Here is a tiny trained network, its code and every weight. The questions are about switching its units off for an input and a class, where a switched-off unit gives its printed mean instead of its output.

import numpy as np


def w(rows, s, z=0):
    codes = np.array(rows[::2]) - 128.0
    scale = np.full(codes.shape[1], s)
    scale[-1] = z or s
    return codes * scale


def f(y):
    return y / 2 * (1 + np.tanh(0.7978845608 * (y + 0.044715 * y**3)))


def log_softmax(a):
    a = a - a.max(-1, keepdims=True)
    return a - np.log(np.exp(a).sum(-1, keepdims=True))


def net(x, mask):
    res = np.array(x, float).reshape(1, 6) / 4 @ E
    y = f(res @ A[0][:, :-1].T + A[0][:, -1])
    res = res + np.where(mask, y, B[0][:, -1]) @ B[0][:, :-1]
    return log_softmax(res[-1] @ U[:, :-1].T + U[:, -1])


A, B = {}, {}
E = w([
[150,150,30,99,165,188,155],'x0',
[131,65,67,111,69,159,19],'x1',
[237,86,193,147,48,134,185],'x2',
[148,183,143,175,201,11,116],'x3',
[167,108,197,1,214,146,183],'x4',
[105,45,47,105,94,36,124],'x5',
],0.0076)
A[0] = w([
[122,112,176,143,110,170,135,163],'neuron 1',
[143,151,106,96,152,175,141,184],'neuron 2',
[116,73,66,53,161,96,129,211],'neuron 3',
[122,122,122,182,113,68,73,233],'neuron 4',
[184,115,164,81,151,55,113,183],'neuron 5',
[161,96,169,52,104,179,142,168],'neuron 6',
[137,172,167,121,133,246,146,226],'neuron 7',
[194,141,196,182,141,105,196,159],'neuron 8',
[134,94,107,57,137,152,141,196],'neuron 9',
[174,153,162,137,159,109,174,195],'neuron 10',
[146,211,122,154,173,195,138,173],'neuron 11',
[52,148,142,166,161,58,109,165],'neuron 12',
[90,90,63,86,99,59,135,253],'neuron 13',
[113,77,44,105,82,117,113,198],'neuron 14',
[157,102,78,178,61,176,115,231],'neuron 15',
[122,128,154,108,137,187,178,180],'neuron 16',
[163,78,176,144,86,157,128,191],'neuron 17',
[48,138,101,153,162,122,132,177],'neuron 18',
],0.012,0.0044)
B[0] = w([
[49,48,150,43,50,74,96,172],'neuron 1',
[62,159,44,78,163,166,60,185],'neuron 2',
[91,68,117,187,242,155,115,232],'neuron 3',
[252,189,169,211,73,145,189,243],'neuron 4',
[185,94,194,145,188,81,110,196],'neuron 5',
[51,94,218,118,104,165,78,220],'neuron 6',
[57,150,86,8,90,151,51,250],'neuron 7',
[119,101,135,59,136,2,198,236],'neuron 8',
[25,85,164,105,204,156,59,200],'neuron 9',
[146,142,129,45,200,21,175,205],'neuron 10',
[107,204,33,71,114,119,172,213],'neuron 11',
[235,224,179,168,188,155,133,236],'neuron 12',
[122,98,104,245,197,131,160,255],'neuron 13',
[147,55,45,236,128,171,110,254],'neuron 14',
[160,102,51,140,11,145,175,255],'neuron 15',
[55,164,127,41,105,122,77,195],'neuron 16',
[89,68,211,98,65,108,160,207],'neuron 17',
[154,202,128,146,149,245,138,214],'neuron 18',
],0.0071,0.0097)
U = w([
[100,79,184,103,188,126,81,7],'0',
[72,75,167,68,45,130,85,165],'1',
[163,107,144,98,156,2,202,173],'2',
[95,185,29,54,147,145,100,167],'3',
[194,202,175,183,169,141,140,249],'4',
[126,51,49,187,178,151,117,54],'5',
[210,114,153,98,150,87,47,22],'6',
[219,97,77,177,18,124,151,201],'7',
],0.0093,0.0014)

Each question gives the input, the list of numbers given to net, and the class t.
The units are the neurons (one row each of A and B). Each row of codes is followed by its name. A weight is (code - 128) times the scale printed after its matrix; where a second scale follows, it is the last column's (A, B and U).
mask holds one flag per neuron, in row order. A switched-off neuron (its flag False) gives its mean, the last column of its row in B, instead of its output. The means were averaged over made-up inputs and are rounded, as every weight is.
A unit's drop is (log p(t) with every unit on - log p(t) with that unit switched off) / (log p(t) with every unit on - log p(t) with every unit switched off).
The circuit of an input: a set's keep is (log p(t) with only the set's units on - log p(t) with every unit switched off) / (log p(t) with every unit on - log p(t) with every unit switched off). Starting from the 12 units with the biggest drops (on a tie, the unit counted first), units are removed one at a time, each time the one whose removal leaves the highest keep (on an exact tie, the one counted first), for as long as the keep stays at least 0.8.
units of the circuit, in order: the units of the circuit, biggest drop first
most important unit: the unit with the biggest drop
k most important neurons: the k neurons with the biggest drops, biggest first
drop of u: that unit's drop, to one decimal
input [-5,6,-3,-8,-7,-7], class 7: most important unit	neuron 15
input [-4,-3,2,6,-5,-4], class 2: 2 most important neurons	[neuron 8; neuron 10]
input [-5,5,5,-3,7,4], class 0: units of the circuit, in order	[neuron 5; neuron 9]
input [-5,7,8,2,5,4], class 0: units of the circuit, in order	[neuron 5; neuron 6]
input [-4,-3,-8,2,8,-3], class 3: units of the circuit, in order	[neuron 11; neuron 2]
input [-3,2,-4,2,-4,3], class 4: units of the circuit, in order	[neuron 12; neuron 4]
input [-7,6,4,4,5,-6], class 1: 3 most important neurons	[neuron 6; neuron 12; neuron 1]
input [6,4,-4,8,-8,4], class 4: 3 most important neurons	[neuron 12; neuron 4; neuron 18]
input [5,-5,3,4,-7,-1], class 2: 2 most important neurons	[neuron 8; neuron 14]
input [7,4,-6,-5,4,1], class 5: 3 most important neurons	[neuron 3; neuron 14; neuron 13]
input [5,7,3,-8,0,1], class 1: 3 most important neurons	[neuron 6; neuron 17; neuron 7]
input [3,-4,4,5,3,-7], class 2: 2 most important neurons	[neuron 8; neuron 10]
input [-8,-1,0,2,-2,-2], class 2: 4 most important neurons	[neuron 8; neuron 18; neuron 14; neuron 13]
input [-7,1,-8,-7,-4,6], class 5: units of the circuit, in order	[neuron 13]
input [3,5,-5,-2,-2,-2], class 5: 2 most important neurons	[neuron 14; neuron 16]
input [5,1,8,2,2,3], class 2: 2 most important neurons	[neuron 7; neuron 8]
input [3,7,8,-2,8,4], class 0: 2 most important neurons	[neuron 3; neuron 9]
input [-6,-4,1,-6,1,-6], class 1: drop of neuron 10	0.0
input [-7,-3,-2,-4,-2,-6], class 1: drop of neuron 1	0.1
input [-3,5,-8,8,6,-7], class 4: units of the circuit, in order	[neuron 12]
input [1,-2,2,0,1,-3], class 3: drop of neuron 5	0.1
